Below is a small trained network, with its code and all its weights. Each question gives an input and a class and asks what happens when units are switched off, that is, made to give their printed mean instead of their output.

import numpy as np


def w(rows, s, z=0):
    codes = np.array(rows[::2]) - 128.0
    scale = np.full(codes.shape[1], s)
    scale[-1] = z or s
    return codes * scale


def f(y):
    return y / 2 * (1 + np.tanh(0.7978845608 * (y + 0.044715 * y**3)))


def log_softmax(a):
    a = a - a.max(-1, keepdims=True)
    return a - np.log(np.exp(a).sum(-1, keepdims=True))


def net(x, mask):
    res = np.array(x, float).reshape(1, 3) / 4 @ E
    y = f(res @ A[0][:, :-1].T + A[0][:, -1])
    res = res + np.where(mask, y, B[0][:, -1]) @ B[0][:, :-1]
    return log_softmax(res[-1] @ U[:, :-1].T + U[:, -1])


A, B = {}, {}
E = w([
[65,128,110,167,108,70,144,172,211],'x0',
[136,255,128,124,170,150,169,120,98],'x1',
[161,112,181,192,193,120,120,168,80],'x2',
],0.012)
A[0] = w([
[156,255,109,106,118,161,195,148,161,62],'neuron 1',
[208,117,145,87,126,158,104,82,93,166],'neuron 2',
[58,156,66,202,125,94,98,146,195,129],'neuron 3',
[117,177,46,71,15,165,64,106,160,2],'neuron 4',
[121,163,52,24,46,126,113,90,135,123],'neuron 5',
[205,114,226,198,161,138,113,159,146,13],'neuron 6',
[94,27,118,135,55,183,79,118,136,61],'neuron 7',
[98,187,75,129,178,139,197,106,102,93],'neuron 8',
[162,112,120,21,156,158,47,60,74,36],'neuron 9',
],0.0076,0.0042)
B[0] = w([
[159,100,191,86,28,113,123,127,130,231],'neuron 1',
[97,166,39,146,116,68,154,77,173,241],'neuron 2',
[50,125,99,110,148,125,184,90,176,253],'neuron 3',
[139,222,129,159,180,57,55,226,117,217],'neuron 4',
[112,162,116,238,164,201,64,235,82,250],'neuron 5',
[125,168,138,150,172,93,114,243,65,195],'neuron 6',
[188,53,206,36,82,159,158,190,101,239],'neuron 7',
[152,58,197,49,56,145,92,164,123,199],'neuron 8',
[91,199,83,84,120,2,207,89,151,227],'neuron 9',
],0.0091,0.0061)
U = w([
[140,166,127,221,199,148,44,196,79,94],'0',
[181,81,205,42,53,165,145,144,107,78],'1',
[59,148,35,117,139,94,248,100,151,67],'2',
[134,122,86,184,136,246,119,74,134,250],'3',
],0.012,0.011)

Each question gives the input, the list of numbers given to net, and the class t.
The units are the neurons (one row each of A and B). Each row of codes is followed by its name. A weight is (code - 128) times the scale printed after its matrix; where a second scale follows, it is the last column's (A, B and U).
mask holds one flag per neuron, in row order. A switched-off neuron (its flag False) gives its mean, the last column of its row in B, instead of its output. The means were averaged over made-up inputs and are rounded, as every weight is.
A unit's drop is (log p(t) with every unit on - log p(t) with that unit switched off) / (log p(t) with every unit on - log p(t) with every unit switched off).
The circuit of an input: a set's keep is (log p(t) with only the set's units on - log p(t) with every unit switched off) / (log p(t) with every unit on - log p(t) with every unit switched off). Starting from all 9 units, units are removed one at a time, each time the one whose removal leaves the highest keep (on an exact tie, the one counted first), for as long as the keep stays at least 0.8.
units of the circuit, in order: the units of the circuit, biggest drop first
top k neurons: the k neurons with the biggest drops, biggest first
drop of u: that unit's drop, to one decimal
input [3,6,-4], class 1: units of the circuit, in order : (neuron 1)
input [2,1,3], class 3: top 2 neurons : (neuron 4; neuron 5)
input [-8,-6,5], class 2: units of the circuit, in order : (neuron 2; neuron 9)
input [2,-3,0], class 3: top 3 neurons : (neuron 1; neuron 8; neuron 9)
input [-7,-5,6], class 2: top 4 neurons : (neuron 9; neuron 2; neuron 5; neuron 4)
input [-3,-1,-3], class 3: top 2 neurons : (neuron 6; neuron 3)
input [-8,1,6], class 2: units of the circuit, in order : (neuron 9; neuron 2)
input [8,3,5], class 2: top 2 neurons : (neuron 3; neuron 5)
input [2,-3,-2], class 3: units of the circuit, in order : (neuron 1; neuron 9)
input [2,1,0], class 3: top 3 neurons : (neuron 9; neuron 2; neuron 7)
input [-3,-2,-1], class 3: units of the circuit, in order : (neuron 1; neuron 6)
input [2,3,3], class 3: units of the circuit, in order : (neuron 4; neuron 7; neuron 5; neuron 9)
input [2,-2,0], class 3: units of the circuit, in order : (neuron 9; neuron 1; neuron 4)
input [7,-7,-5], class 1: top 2 neurons : (neuron 7; neuron 2)
input [6,-2,4], class 2: units of the circuit, in order : (neuron 3)
input [-1,1,0], class 3: units of the circuit, in order : (neuron 7; neuron 9; neuron 4)
input [4,-7,6], class 1: top 4 neurons : (neuron 7; neuron 5; neuron 4; neuron 2)
input [5,7,-7], class 0: top 3 neurons : (neuron 5; neuron 4; neuron 7)
input [-7,1,-7], class 0: top 3 neurons : (neuron 5; neuron 4; neuron 3)
input [-5,8,3], class 1: top neuron : (neuron 8)
input [-5,-4,0], class 2: units of the circuit, in order : (neuron 9; neuron 2)
input [2,6,-3], class 1: drop of neuron 1 : 0.2
input [0,5,-7], class 0: drop of neuron 5 : 0.6
input [5,-6,-8], class 0: drop of neuron 4 : 0.4
